Below is a small trained network, with its code and all its weights. Each question gives an input and a target symbol and asks what happens when units are switched off, that is, made to give their printed mean instead of their output.

import numpy as np


def w(rows, s, z=0):
    codes = np.array(rows[::2]) - 128.0
    scale = np.full(codes.shape[1], s)
    scale[-1] = z or s
    return codes * scale


def f(y):
    return y / 2 * (1 + np.tanh(0.7978845608 * (y + 0.044715 * y**3)))


def softmax(a):
    e = np.exp(a - a.max(-1, keepdims=True))
    return e / e.sum(-1, keepdims=True)


def log_softmax(a):
    a = a - a.max(-1, keepdims=True)
    return a - np.log(np.exp(a).sum(-1, keepdims=True))


def net(x, mask):
    ids = ['ΘΞΦβεζημπσψ'.index(c) for c in x.split()]
    T = len(ids)
    res = E[ids] + P[:T]
    u = 0
    for l in range(2):
        q, k, v = (res @ M[l].T for M in (Q, K, V))
        z = softmax(np.where(np.tri(T) > 0, q @ k.T / 3**0.5, -1e9)) @ v
        res = res + np.where(mask[u], z, O[l][:, -1]) @ O[l][:, :-1]
        u += 1
        y = f(res @ A[l][:, :-1].T + A[l][:, -1])
        res = res + np.where(mask[u : u + 8], y, B[l][:, -1]) @ B[l][:, :-1]
        u += 8
    return log_softmax(res[-1] @ U[:, :-1].T + U[:, -1])


Q, K, V, O, A, B = {}, {}, {}, {}, {}, {}
E = w([
[180,179,140],'Θ',
[251,114,226],'Ξ',
[124,58,83],'Φ',
[158,67,115],'β',
[200,117,248],'ε',
[141,154,83],'ζ',
[128,51,92],'η',
[148,165,88],'μ',
[147,207,213],'π',
[158,171,95],'σ',
[220,213,172],'ψ',
],0.017)
P = w([
[96,19,116],'0',
[45,192,60],'1',
[116,189,93],'2',
[134,184,99],'3',
[140,161,71],'4',
[151,156,78],'5',
[180,160,98],'6',
[177,147,75],'7',
[196,152,110],'8',
[196,128,48],'9',
[238,164,172],'10',
[231,138,114],'11',
[254,106,19],'12',
[231,126,202],'13',
],0.0083)
Q[0] = w([
[162,21,7],'L0H1',
[247,35,208],'L0H1',
[181,242,253],'L0H1',
],0.0059)
K[0] = w([
[92,253,241],'L0H1',
[206,91,119],'L0H1',
[147,225,86],'L0H1',
],0.0082)
V[0] = w([
[77,97,131],'L0H1',
[126,122,209],'L0H1',
[2,168,214],'L0H1',
],0.0096)
O[0] = w([
[247,78,106,23],'L0H1',
[39,108,254,205],'L0H1',
[183,90,252,3],'L0H1',
],0.0056,0.0043)
A[0] = w([
[200,118,149,142],'L0N1',
[128,174,132,116],'L0N2',
[158,160,57,253],'L0N3',
[188,98,234,100],'L0N4',
[94,124,113,128],'L0N5',
[164,133,41,128],'L0N6',
[136,2,223,36],'L0N7',
[125,106,162,100],'L0N8',
],0.013,0.0066)
B[0] = w([
[88,110,56,196],'L0N1',
[130,115,200,157],'L0N2',
[132,117,245,206],'L0N3',
[88,101,99,254],'L0N4',
[100,93,170,120],'L0N5',
[170,126,148,147],'L0N6',
[149,94,134,192],'L0N7',
[132,99,115,140],'L0N8',
],0.011,0.01)
Q[1] = w([
[19,151,202],'L1H1',
[79,86,126],'L1H1',
[2,30,55],'L1H1',
],0.01)
K[1] = w([
[255,88,187],'L1H1',
[234,144,67],'L1H1',
[182,199,54],'L1H1',
],0.0096)
V[1] = w([
[141,210,170],'L1H1',
[119,83,130],'L1H1',
[248,137,93],'L1H1',
],0.015)
O[1] = w([
[152,106,147,2],'L1H1',
[100,216,2,227],'L1H1',
[223,125,61,33],'L1H1',
],0.012)
A[1] = w([
[140,180,156,17],'L1N1',
[146,75,96,191],'L1N2',
[120,87,49,147],'L1N3',
[104,130,97,57],'L1N4',
[146,219,190,82],'L1N5',
[8,63,139,138],'L1N6',
[127,147,80,65],'L1N7',
[127,154,81,3],'L1N8',
],0.013,0.0055)
B[1] = w([
[88,97,68,156],'L1N1',
[52,167,99,142],'L1N2',
[75,152,162,148],'L1N3',
[175,115,187,157],'L1N4',
[155,57,95,196],'L1N5',
[183,114,79,250],'L1N6',
[70,255,208,155],'L1N7',
[172,150,171,155],'L1N8',
],0.0083,0.023)
U = w([
[95,86,174,80],'Θ',
[41,2,99,35],'Ξ',
[247,134,36,54],'Φ',
[183,113,74,99],'β',
[117,157,133,174],'ε',
[202,120,92,72],'ζ',
[251,140,20,22],'η',
[171,100,112,120],'μ',
[11,10,57,214],'π',
[182,112,125,143],'σ',
[49,69,246,251],'ψ',
],0.0066,0.0028)

Each question gives the input, a string of symbols that net reads in full, and the target symbol t.
The units are the heads (3 rows each of Q, K, V and O) and the neurons (one row each of A and B). Each row of codes is followed by its name. A weight is (code - 128) times the scale printed after its matrix; where a second scale follows, it is the last column's (O, A, B and U).
mask holds one flag per unit, layer by layer, with each layer's heads first. A switched-off unit (its flag False) gives its mean, the last column of its rows in O or B, instead of its output. The means were averaged over made-up inputs and are rounded, as every weight is.
A unit's drop is (log p(t) with every unit on - log p(t) with that unit switched off) / (log p(t) with every unit on - log p(t) with every unit switched off).
The circuit of an input: a set's keep is (log p(t) with only the set's units on - log p(t) with every unit switched off) / (log p(t) with every unit on - log p(t) with every unit switched off). Starting from the 12 units with the biggest drops (on a tie, the unit counted first), units are removed one at a time, each time the one whose removal leaves the highest keep (on an exact tie, the one counted first), for as long as the keep stays at least 0.8.
circuit, biggest first: the units of the circuit, biggest drop first
top k neurons: the k neurons with the biggest drops, biggest first
k most important neurons of layer l: the k neurons of layer l with the biggest drops, biggest first
input ε ψ ψ Φ ψ Ξ ζ, target ε: 2 most important neurons of layer 1 -> (L1N7, L1N8)
input ε π Φ ε η ε ψ, target ε: top 4 neurons -> (L0N7, L1N7, L0N4, L0N8)
input σ π π π ε ζ, target ψ: circuit, biggest first -> (L1H1, L0N3)
input ψ η ε ε ε ψ π, target ψ: circuit, biggest first -> (L1H1, L1N6)
input π π ε π, target π: top 2 neurons -> (L0N4, L0N7)
input ψ π ε ψ Φ σ, target ψ: circuit, biggest first -> (L1H1, L0N3)
input ψ Φ ε Φ ψ ε ψ, target ψ: circuit, biggest first -> (L1H1, L1N6)
input ψ ε ε ε ε π Θ ψ μ, target ψ: 2 most important neurons of layer 0 -> (L0N3, L0N2)
input η ε π ζ η ε π, target η: circuit, biggest first -> (L0H1, L1H1, L0N3, L0N4)
input ψ σ ε ε ψ ψ ε ε Ξ μ ε ψ, target ψ: circuit, biggest first -> (L1N6, L0N3)
input π μ ψ ε ψ ε ψ ε, target ψ: circuit, biggest first -> (L1H1, L1N6)
input η ε Φ ζ, target η: circuit, biggest first -> (L0H1, L1H1, L0N4)
input β Θ ε ε η π ε ε, target π: circuit, biggest first -> (L0N4, L0N1)
input Ξ ε Θ ψ σ η Ξ ψ η, target ψ: top 2 neurons -> (L0N4, L1N6)
input Φ ε η Θ, target Φ: circuit, biggest first -> (L0H1, L1H1, L0N3, L0N6)
input η π ε ε ψ η ε η ε π, target η: top 4 neurons -> (L0N3, L0N4, L0N6, L0N1)
input π μ ε π μ ε π Θ, target π: top 3 neurons -> (L0N4, L1N5, L1N1)
input ε ψ ε ψ ε ε ε ε ε π Θ ψ, target ε: 3 most important neurons of layer 0 -> (L0N7, L0N8, L0N4)
input ε ψ η, target ψ: 2 most important neurons of layer 1 -> (L1N5, L1N1)
input ψ π μ ψ ε β ε π, target ψ: top 2 neurons -> (L1N6, L0N2)
input ε π Ξ Θ ε ε σ, target ε: top 3 neurons -> (L0N7, L1N7, L0N8)
input η ε σ, target η: 4 most important neurons of layer 0 -> (L0N6, L0N4, L0N1, L0N3)
input μ μ ψ Φ, target ψ: top 2 neurons -> (L0N3, L1N6)
